Below is a small trained network, with its code and all its weights. Each question gives an input and a class and asks what happens when units are switched off, that is, made to give their printed mean instead of their output.

import numpy as np


def w(rows, s, z=0):
    codes = np.array(rows[::2]) - 128.0
    scale = np.full(codes.shape[1], s)
    scale[-1] = z or s
    return codes * scale


def f(y):
    return np.maximum(y, 0)


def log_softmax(a):
    a = a - a.max(-1, keepdims=True)
    return a - np.log(np.exp(a).sum(-1, keepdims=True))


def net(x, mask):
    res = np.array(x, float).reshape(1, 4) / 4 @ E
    y = f(res @ A[0][:, :-1].T + A[0][:, -1])
    res = res + np.where(mask, y, B[0][:, -1]) @ B[0][:, :-1]
    return log_softmax(res[-1] @ U[:, :-1].T + U[:, -1])


A, B = {}, {}
E = w([
[130,133,168,10,136,179,206,126,143],'x0',
[128,126,129,128,129,128,127,128,128],'x1',
[134,125,83,155,161,254,100,150,134],'x2',
[138,131,245,127,195,136,41,105,120],'x3',
],0.0056)
A[0] = w([
[130,127,98,129,118,123,145,132,131,22],'neuron 0',
[129,132,159,2,130,183,193,123,124,110],'neuron 1',
[126,126,161,130,135,130,107,129,127,43],'neuron 2',
[129,123,116,131,123,127,136,127,130,66],'neuron 3',
[121,129,129,128,130,125,130,126,128,119],'neuron 4',
[123,124,129,134,129,127,129,128,125,88],'neuron 5',
[128,124,108,142,134,194,113,127,126,75],'neuron 6',
[134,129,117,141,134,170,126,130,123,74],'neuron 7',
[126,124,105,145,135,205,107,129,129,78],'neuron 8',
[128,128,130,117,129,131,127,129,128,120],'neuron 9',
[124,128,106,179,126,106,100,124,128,121],'neuron 10',
[123,128,135,117,128,96,136,124,122,103],'neuron 11',
[131,127,134,123,124,104,134,123,127,90],'neuron 12',
[130,125,127,140,131,122,125,129,129,28],'neuron 13',
[128,132,140,113,122,73,139,126,121,69],'neuron 14',
[128,127,88,217,124,87,77,124,120,116],'neuron 15',
[127,126,172,126,146,137,93,128,126,30],'neuron 16',
[127,127,140,118,127,79,143,127,121,91],'neuron 17',
[128,132,172,128,141,135,95,127,126,26],'neuron 18',
[124,119,150,106,126,32,146,127,128,70],'neuron 19',
[126,128,32,134,104,112,190,135,123,7],'neuron 20',
[133,128,101,190,127,99,94,130,122,121],'neuron 21',
[126,125,118,129,126,124,136,132,130,79],'neuron 22',
[126,127,70,123,113,118,158,137,123,12],'neuron 23',
[124,124,113,140,141,176,122,129,125,74],'neuron 24',
[125,132,133,129,122,127,131,128,126,110],'neuron 25',
[127,132,110,141,133,185,119,128,127,84],'neuron 26',
[126,123,111,138,137,183,115,132,126,79],'neuron 27',
[126,126,110,143,142,187,120,130,126,80],'neuron 28',
[129,130,138,119,125,75,139,129,124,76],'neuron 29',
[130,129,109,175,126,108,106,125,125,120],'neuron 30',
[130,127,91,127,118,120,148,132,130,24],'neuron 31',
[132,124,208,128,148,136,71,131,123,22],'neuron 32',
[127,121,145,113,124,56,142,122,130,82],'neuron 33',
[128,126,175,127,146,133,96,133,121,23],'neuron 34',
],0.016,0.0013)
B[0] = w([
[131,123,127,131,138,137,125,90,127,154],'neuron 0',
[107,94,206,128,190,131,143,234,132,254],'neuron 1',
[129,118,122,133,134,137,128,94,127,156],'neuron 2',
[126,131,124,128,132,131,133,111,132,138],'neuron 3',
[129,127,123,127,128,127,129,129,130,130],'neuron 4',
[132,124,125,122,133,126,131,129,130,129],'neuron 5',
[140,151,98,126,90,106,119,144,126,185],'neuron 6',
[127,146,113,130,100,113,125,136,125,163],'neuron 7',
[141,157,89,126,83,104,122,148,126,197],'neuron 8',
[119,123,134,134,124,129,130,133,128,136],'neuron 9',
[120,114,157,120,152,130,135,169,131,180],'neuron 10',
[133,138,108,128,112,122,124,140,128,154],'neuron 11',
[124,138,117,132,110,123,123,134,127,146],'neuron 12',
[132,127,134,119,135,129,130,135,128,132],'neuron 13',
[136,146,96,127,99,113,119,143,131,170],'neuron 14',
[114,107,185,117,170,132,146,202,132,222],'neuron 15',
[123,117,122,132,135,140,131,69,126,175],'neuron 16',
[136,148,101,126,102,118,123,141,129,166],'neuron 17',
[126,119,127,128,135,138,129,71,127,172],'neuron 18',
[145,163,76,131,74,112,122,156,125,201],'neuron 19',
[124,108,131,133,152,155,118,2,125,226],'neuron 20',
[121,114,166,118,157,135,141,179,131,193],'neuron 21',
[129,126,127,128,130,131,129,114,123,137],'neuron 22',
[132,116,130,132,148,141,116,58,126,181],'neuron 23',
[134,147,105,132,98,114,127,139,126,170],'neuron 24',
[130,127,121,125,130,128,127,129,130,131],'neuron 25',
[138,148,100,128,96,108,124,141,130,177],'neuron 26',
[135,149,99,129,96,110,126,141,127,177],'neuron 27',
[137,149,97,124,92,110,125,142,128,181],'neuron 28',
[135,149,104,132,96,123,124,143,127,166],'neuron 29',
[120,114,156,125,144,134,138,165,129,175],'neuron 30',
[126,124,131,132,134,142,122,83,129,160],'neuron 31',
[127,111,117,135,150,151,126,32,130,209],'neuron 32',
[139,155,89,128,88,112,121,148,126,184],'neuron 33',
[125,118,126,133,134,142,129,71,125,174],'neuron 34',
],0.031,0.0085)
U = w([
[95,100,196,109,174,129,158,205,137,255],'0',
[161,208,63,128,32,79,101,147,119,87],'1',
[119,99,126,142,153,174,111,2,119,47],'2',
],0.0094,0.00059)

Each question gives the input, the list of numbers given to net, and the class t.
The units are the neurons (one row each of A and B). Each row of codes is followed by its name. A weight is (code - 128) times the scale printed after its matrix; where a second scale follows, it is the last column's (A, B and U).
mask holds one flag per neuron, in row order. A switched-off neuron (its flag False) gives its mean, the last column of its row in B, instead of its output. The means were averaged over made-up inputs and are rounded, as every weight is.
A unit's drop is (log p(t) with every unit on - log p(t) with that unit switched off) / (log p(t) with every unit on - log p(t) with every unit switched off).
The circuit of an input: a set's keep is (log p(t) with only the set's units on - log p(t) with every unit switched off) / (log p(t) with every unit on - log p(t) with every unit switched off). Starting from the 12 units with the biggest drops (on a tie, the unit counted first), units are removed one at a time, each time the one whose removal leaves the highest keep (on an exact tie, the one counted first), for as long as the keep stays at least 0.8.
circuit, biggest first: the units of the circuit, biggest drop first
k most important neurons: the k neurons with the biggest drops, biggest first
drop of u: that unit's drop, to one decimal
input [-6,-8,0,8], class 2: circuit, biggest first	(neuron 32)
input [7,4,-6,-8], class 2: 3 most important neurons	(neuron 20; neuron 23; neuron 15)
input [-7,8,3,-8], class 2: 4 most important neurons	(neuron 20; neuron 1; neuron 23; neuron 31)
input [-5,-4,4,-6], class 2: 3 most important neurons	(neuron 20; neuron 1; neuron 23)
input [-7,-2,8,7], class 1: 3 most important neurons	(neuron 1; neuron 8; neuron 6)
input [7,-5,3,-8], class 2: 3 most important neurons	(neuron 20; neuron 23; neuron 15)
input [-8,5,-8,2], class 0: 2 most important neurons	(neuron 15; neuron 21)
input [-5,-5,7,5], class 1: 2 most important neurons	(neuron 1; neuron 8)
input [1,-1,-5,5], class 1: 3 most important neurons	(neuron 20; neuron 19; neuron 33)
input [5,-8,4,7], class 2: 2 most important neurons	(neuron 32; neuron 15)
input [-2,8,8,7], class 1: 2 most important neurons	(neuron 8; neuron 20)
input [-8,-2,6,4], class 0: drop of neuron 15	2.8
input [-7,5,-6,-2], class 0: drop of neuron 15	2.1
input [-8,7,-7,0], class 0: circuit, biggest first	(neuron 15)
input [-7,7,0,-4], class 0: drop of neuron 21	0.0
input [4,-8,6,1], class 1: drop of neuron 15	0.1
